Below are the code and all the weights of a small trained network. Each question names an input and a target symbol and asks about switching units off, where a switched-off unit gives its printed mean instead of its output.

import numpy as np


def w(rows, s, z=0):
    codes = np.array(rows[::2]) - 128.0
    scale = np.full(codes.shape[1], s)
    scale[-1] = z or s
    return codes * scale


def f(y):
    return np.maximum(y, 0)


def softmax(a):
    e = np.exp(a - a.max(-1, keepdims=True))
    return e / e.sum(-1, keepdims=True)


def log_softmax(a):
    a = a - a.max(-1, keepdims=True)
    return a - np.log(np.exp(a).sum(-1, keepdims=True))


def net(x, mask):
    ids = ['ΓΩδηλμπτψ'.index(c) for c in x.split()]
    T = len(ids)
    res = E[ids] + P[:T]
    r = res
    for j in range(2):
        rows = slice(3 * j, 3 * j + 3)
        q, k, v = (r @ M[0][rows].T for M in (Q, K, V))
        z = softmax(np.where(np.tri(T) > 0, q @ k.T / 3**0.5, -1e9)) @ v
        o = O[0][rows]
        res = res + np.where(mask[j], z, o[:, -1]) @ o[:, :-1]
    y = f(res @ A[0][:, :-1].T + A[0][:, -1])
    res = res + np.where(mask[2:6], y, B[0][:, -1]) @ B[0][:, :-1]
    return log_softmax(res[-1] @ U[:, :-1].T + U[:, -1])


Q, K, V, O, A, B = {}, {}, {}, {}, {}, {}
E = w([
[149,125,119,130,156],'Γ',
[133,121,115,137,163],'Ω',
[137,124,114,136,161],'δ',
[115,111,98,157,177],'η',
[125,121,114,131,171],'λ',
[98,250,139,93,60],'μ',
[189,134,149,66,155],'π',
[214,66,182,74,88],'τ',
[221,87,113,152,72],'ψ',
],0.019)
P = w([
[135,170,204,166,141],'0',
[154,175,131,134,157],'1',
[172,172,123,113,131],'2',
[167,146,86,102,132],'3',
[172,125,57,92,128],'4',
[158,105,35,91,131],'5',
[150,90,7,88,137],'6',
],0.014)
Q[0] = w([
[126,113,46,206,172],'h0',
[141,118,48,58,102],'h0',
[132,168,133,185,140],'h0',
[114,29,239,182,47],'h1',
[59,41,1,66,90],'h1',
[179,139,101,5,114],'h1',
],0.0073)
K[0] = w([
[166,130,116,110,91],'h0',
[80,175,130,90,53],'h0',
[104,116,183,167,88],'h0',
[19,177,212,254,160],'h1',
[108,163,42,64,109],'h1',
[180,114,41,102,21],'h1',
],0.0085)
V[0] = w([
[2,201,162,160,106],'h0',
[146,113,148,167,144],'h0',
[147,90,143,134,188],'h0',
[94,140,179,56,183],'h1',
[116,156,96,80,214],'h1',
[117,156,90,183,125],'h1',
],0.016)
O[0] = w([
[72,88,57,155,163,174],'h0',
[196,102,159,173,125,77],'h0',
[203,142,162,156,146,1],'h0',
[61,101,132,109,121,88],'h1',
[69,196,254,165,150,169],'h1',
[118,200,27,152,208,88],'h1',
],0.012,0.0057)
A[0] = w([
[254,133,212,125,110,87],'n0',
[119,198,185,121,200,146],'n1',
[205,138,220,220,213,252],'n2',
[128,237,92,219,206,109],'n3',
],0.0083,0.0031)
B[0] = w([
[3,143,43,170,141,255],'n0',
[110,213,76,94,133,175],'n1',
[104,1,68,99,150,219],'n2',
[123,122,71,147,45,182],'n3',
],0.0096,0.017)
U = w([
[77,24,114,136,186,131],'Γ',
[107,132,136,171,69,36],'Ω',
[112,149,140,186,68,84],'δ',
[108,145,137,192,74,82],'η',
[105,162,140,189,90,103],'λ',
[65,199,75,106,66,79],'μ',
[71,199,238,131,103,255],'π',
[138,33,190,92,3,188],'τ',
[231,161,80,78,80,177],'ψ',
],0.0067,0.0077)

Each question gives the input, a string of symbols that net reads in full, and the target symbol t.
The units are the heads (3 rows each of Q, K, V and O) and the neurons (one row each of A and B). Each row of codes is followed by its name. A weight is (code - 128) times the scale printed after its matrix; where a second scale follows, it is the last column's (O, A, B and U).
mask holds one flag per unit, heads first, then neurons. A switched-off unit (its flag False) gives its mean, the last column of its rows in O or B, instead of its output. The means were averaged over made-up inputs and are rounded, as every weight is.
A unit's drop is (log p(t) with every unit on - log p(t) with that unit switched off) / (log p(t) with every unit on - log p(t) with every unit switched off).
The circuit of an input: a set's keep is (log p(t) with only the set's units on - log p(t) with every unit switched off) / (log p(t) with every unit on - log p(t) with every unit switched off). Starting from all 6 units, units are removed one at a time, each time the one whose removal leaves the highest keep (on an exact tie, the one counted first), for as long as the keep stays at least 0.8.
circuit, biggest first: the units of the circuit, biggest drop first
top k neurons: the k neurons with the biggest drops, biggest first
which heads matter: for each layer, one digit per head in row order, 1 if its drop is at least 0.15 and else 0, layers parted by /
input μ π π ψ τ, target ψ: circuit, biggest first : h1
input Γ μ π, target π: circuit, biggest first : h1, n2
input ψ δ τ Γ π π π, target μ: top 2 neurons : n0, n1
input δ μ τ η, target τ: circuit, biggest first : h1, n0
input λ ψ μ, target ψ: circuit, biggest first : h1, n0
input ψ ψ μ δ π τ τ, target τ: circuit, biggest first : n0, h1
input Γ τ ψ Ω ψ τ, target μ: which heads matter : 11
input η λ Ω λ δ μ ψ, target ψ: circuit, biggest first : n0, h1
input π Ω Ω ψ μ δ, target ψ: top 2 neurons : n0, n2
input δ μ τ π τ π, target τ: which heads matter : 01
input π ψ Ω μ π Γ Γ, target π: top 3 neurons : n2, n0, n3
input μ τ λ, target τ: top 2 neurons : n0, n1
input δ δ τ, target Γ: circuit, biggest first : h0, n0, n2
input Γ π λ η δ μ λ, target μ: top 2 neurons : n2, n3
input λ μ τ δ, target τ: top neuron : n0
input Ω η ψ, target Γ: circuit, biggest first : h0, n2, n0
input τ ψ μ Γ, target ψ: which heads matter : 01
input δ μ ψ η π δ, target π: top 3 neurons : n2, n0, n3
input π η ψ, target Γ: top 2 neurons : n0, n2
input τ η μ, target τ: circuit, biggest first : h1
input Γ μ ψ Ω, target ψ: circuit, biggest first : h1, n0
input Ω ψ μ η, target ψ: circuit, biggest first : n0, h1
input τ Γ λ μ δ ψ λ, target ψ: circuit, biggest first : h1, n0
